Below are the code and all the weights of a small trained network. Each question names an input and a target symbol and asks about switching units off, where a switched-off unit gives its printed mean instead of its output.

import numpy as np


def w(rows, s, z=0):
    codes = np.array(rows[::2]) - 128.0
    scale = np.full(codes.shape[1], s)
    scale[-1] = z or s
    return codes * scale


def norm(h):
    return h / np.sqrt((h * h).mean(-1, keepdims=True) + 1e-5)


def f(y):
    return np.maximum(y, 0)


def softmax(a):
    e = np.exp(a - a.max(-1, keepdims=True))
    return e / e.sum(-1, keepdims=True)


def log_softmax(a):
    a = a - a.max(-1, keepdims=True)
    return a - np.log(np.exp(a).sum(-1, keepdims=True))


def net(x, mask):
    ids = ['βγεζθλμ'.index(c) for c in x.split()]
    T = len(ids)
    res = E[ids] + P[:T]
    u = 0
    for l in range(2):
        r = norm(res)
        for j in range(2):
            rows = slice(3 * j, 3 * j + 3)
            q, k, v = (r @ M[l][rows].T for M in (Q, K, V))
            z = softmax(np.where(np.tri(T) > 0, q @ k.T / 3**0.5, -1e9)) @ v
            o = O[l][rows]
            res = res + np.where(mask[u + j], z, o[:, -1]) @ o[:, :-1]
        u += 2
        y = f(norm(res) @ A[l][:, :-1].T + A[l][:, -1])
        res = res + np.where(mask[u : u + 4], y, B[l][:, -1]) @ B[l][:, :-1]
        u += 4
    return log_softmax(norm(res)[-1] @ U[:, :-1].T + U[:, -1])


Q, K, V, O, A, B = {}, {}, {}, {}, {}, {}
E = w([
[33,80,182,117,3,98,104],'β',
[141,126,197,185,81,122,199],'γ',
[99,98,202,178,166,57,91],'ε',
[137,120,161,112,133,142,144],'ζ',
[90,177,153,152,141,121,188],'θ',
[133,175,169,154,122,131,136],'λ',
[117,118,145,106,213,59,137],'μ',
],0.015)
P = w([
[131,154,168,94,98,134,141],'0',
[193,144,5,128,88,94,84],'1',
[76,149,217,157,64,56,188],'2',
[150,110,131,114,121,132,120],'3',
[94,173,158,137,179,195,142],'4',
[81,159,192,227,66,73,159],'5',
[156,98,129,115,124,135,119],'6',
[108,155,130,154,190,195,144],'7',
[61,150,176,196,80,79,189],'8',
[160,91,117,118,125,133,118],'9',
[119,145,100,173,192,194,152],'10',
[29,148,143,204,65,80,201],'11',
[169,87,107,118,129,134,118],'12',
[122,123,72,193,198,187,154],'13',
],0.017)
Q[0] = w([
[125,155,77,135,162,208,162],'L0H1',
[206,105,164,89,207,99,115],'L0H1',
[248,196,122,70,77,159,58],'L0H1',
[110,157,113,191,97,181,4],'L0H2',
[131,76,102,60,136,204,53],'L0H2',
[147,41,143,109,81,193,156],'L0H2',
],0.025)
K[0] = w([
[157,152,87,113,167,193,150],'L0H1',
[216,42,178,58,182,93,102],'L0H1',
[238,244,145,45,93,103,39],'L0H1',
[32,153,144,125,62,129,42],'L0H2',
[115,154,169,6,47,88,81],'L0H2',
[157,65,124,86,80,125,170],'L0H2',
],0.024)
V[0] = w([
[194,155,70,111,181,221,134],'L0H1',
[192,180,111,151,79,58,147],'L0H1',
[105,107,105,214,131,119,195],'L0H1',
[236,115,189,142,78,192,128],'L0H2',
[83,65,61,28,149,200,115],'L0H2',
[77,130,107,178,130,172,3],'L0H2',
],0.031)
O[0] = w([
[143,84,212,129,69,135,224,18],'L0H1',
[141,119,62,118,73,133,129,149],'L0H1',
[124,116,95,158,121,222,98,224],'L0H1',
[188,129,114,161,82,138,3,227],'L0H2',
[51,38,71,123,52,103,148,5],'L0H2',
[79,122,156,223,122,40,162,57],'L0H2',
],0.021,0.026)
A[0] = w([
[23,161,244,122,91,200,113,154],'L0N1',
[141,161,205,52,128,175,132,184],'L0N2',
[176,62,192,168,189,148,70,165],'L0N3',
[254,117,57,138,110,64,186,254],'L0N4',
],0.037,0.0032)
B[0] = w([
[125,197,169,233,213,194,151,178],'L0N1',
[85,127,92,182,109,3,172,216],'L0N2',
[6,99,160,52,75,192,90,251],'L0N3',
[87,236,183,214,125,43,221,159],'L0N4',
],0.025,0.027)
Q[1] = w([
[250,80,165,88,202,101,118],'L1H1',
[3,61,106,154,90,115,66],'L1H1',
[2,184,117,103,116,99,68],'L1H1',
[138,108,108,105,112,196,105],'L1H2',
[171,200,121,166,139,147,81],'L1H2',
[101,98,63,118,206,151,129],'L1H2',
],0.028)
K[1] = w([
[102,185,83,110,30,5,33],'L1H1',
[168,72,162,174,153,254,108],'L1H1',
[54,8,115,216,134,222,138],'L1H1',
[149,114,76,122,83,205,114],'L1H2',
[120,177,142,195,141,190,27],'L1H2',
[109,101,48,145,201,145,145],'L1H2',
],0.023)
V[1] = w([
[106,81,129,64,179,47,105],'L1H1',
[125,130,152,87,186,166,94],'L1H1',
[65,160,115,178,114,90,103],'L1H1',
[104,170,174,212,101,133,172],'L1H2',
[252,132,80,105,174,42,74],'L1H2',
[161,57,122,59,147,89,178],'L1H2',
],0.029)
O[1] = w([
[28,168,144,133,111,125,83,55],'L1H1',
[133,174,87,91,113,108,140,173],'L1H1',
[107,136,146,98,175,70,189,198],'L1H1',
[79,197,76,95,186,126,137,106],'L1H2',
[202,2,123,146,88,217,221,154],'L1H2',
[199,101,97,72,119,208,37,3],'L1H2',
],0.018,0.033)
A[1] = w([
[131,168,227,63,86,242,226,54],'L1N1',
[136,164,123,215,172,179,128,4],'L1N2',
[38,136,134,112,189,151,94,234],'L1N3',
[89,147,251,36,250,175,119,56],'L1N4',
],0.032,0.0032)
B[1] = w([
[3,99,103,99,170,171,101,207],'L1N1',
[120,111,163,77,100,84,119,254],'L1N2',
[144,113,166,129,85,165,146,241],'L1N3',
[190,45,145,207,140,125,196,236],'L1N4',
],0.036,0.022)
U = w([
[180,109,155,208,82,152,192,155],'β',
[171,213,99,130,162,175,83,253],'γ',
[96,254,106,198,197,68,138,210],'ε',
[98,107,19,231,117,72,91,40],'ζ',
[148,109,88,37,172,79,175,104],'θ',
[98,107,168,98,72,28,76,31],'λ',
[30,119,101,106,128,207,170,108],'μ',
],0.0083,0.0033)

Each question gives the input, a string of symbols that net reads in full, and the target symbol t.
The units are the heads (3 rows each of Q, K, V and O) and the neurons (one row each of A and B). Each row of codes is followed by its name. A weight is (code - 128) times the scale printed after its matrix; where a second scale follows, it is the last column's (O, A, B and U).
mask holds one flag per unit, layer by layer, with each layer's heads first. A switched-off unit (its flag False) gives its mean, the last column of its rows in O or B, instead of its output. The means were averaged over made-up inputs and are rounded, as every weight is.
A unit's drop is (log p(t) with every unit on - log p(t) with that unit switched off) / (log p(t) with every unit on - log p(t) with every unit switched off).
The circuit of an input: a set's keep is (log p(t) with only the set's units on - log p(t) with every unit switched off) / (log p(t) with every unit on - log p(t) with every unit switched off). Starting from all 12 units, units are removed one at a time, each time the one whose removal leaves the highest keep (on an exact tie, the one counted first), for as long as the keep stays at least 0.8.
units of the circuit, in order: the units of the circuit, biggest drop first
k most important neurons: the k neurons with the biggest drops, biggest first
k most important neurons of layer l: the k neurons of layer l with the biggest drops, biggest first
which heads matter: for each layer, one digit per head in row order, 1 if its drop is at least 0.15 and else 0, layers parted by /
input γ ε μ γ γ γ ζ ζ ε γ ζ ε, target ζ: units of the circuit, in order	[L0H2, L0H1]
input ε β ζ β γ θ γ γ ε, target γ: units of the circuit, in order	[L0H1, L0N2]
input γ γ γ μ ζ γ β ζ ζ γ λ, target ε: which heads matter	11 / 01
input ε θ ε, target θ: which heads matter	11 / 01
input ε γ γ λ ε γ γ ε γ ζ, target λ: units of the circuit, in order	[L0H2, L0H1, L1H2]
input λ λ γ ζ μ γ, target μ: which heads matter	11 / 10
input γ ε ζ, target ε: 3 most important neurons	[L1N4, L0N3, L1N1]
input ε γ γ ζ ε β θ θ ζ, target θ: 2 most important neurons of layer 1	[L1N2, L1N4]
input γ γ ε β β, target β: units of the circuit, in order	[L1N1]
input γ γ ε γ μ ε, target μ: which heads matter	11 / 10
input μ γ γ ε ε ε, target ε: units of the circuit, in order	[L0H2, L0H1]
input μ γ γ ε ζ ε ε λ μ, target λ: 2 most important neurons of layer 1	[L1N2, L1N4]
input γ ε β λ θ γ ζ ε γ ζ, target λ: which heads matter	11 / 00
input ζ β γ γ γ γ ζ ε γ, target ε: which heads matter	01 / 00
input ζ γ γ ζ ζ γ, target ζ: units of the circuit, in order	[L0H2, L0H1]
input γ β λ μ γ γ ε μ μ ζ λ θ, target λ: 2 most important neurons	[L1N2, L0N2]
input ζ ζ ζ ζ ε, target ε: units of the circuit, in order	[L1H2]
input γ μ ε λ, target ε: which heads matter	10 / 00
input ζ θ θ, target θ: which heads matter	11 / 01
input γ θ γ β λ γ λ λ ε, target λ: 2 most important neurons	[L1N2, L0N2]
input γ ε γ ζ ζ γ γ ε μ, target ε: which heads matter	01 / 00
input θ θ β γ ζ γ μ, target θ: which heads matter	01 / 01
input λ ζ ε θ ε ζ γ γ μ β ζ θ, target ζ: units of the circuit, in order	[L0H2, L0N3, L0H1]
input γ ε μ γ ζ γ λ ζ γ ζ λ β, target λ: 2 most important neurons of layer 0	[L0N2, L0N1]
input λ μ ζ λ ε γ γ ζ ζ ε θ γ, target θ: which heads matter	11 / 10
input θ ε β γ γ γ γ β ζ ζ ζ λ, target ζ: which heads matter	11 / 00
input γ ζ ε γ γ γ γ θ γ, target θ: which heads matter	11 / 00
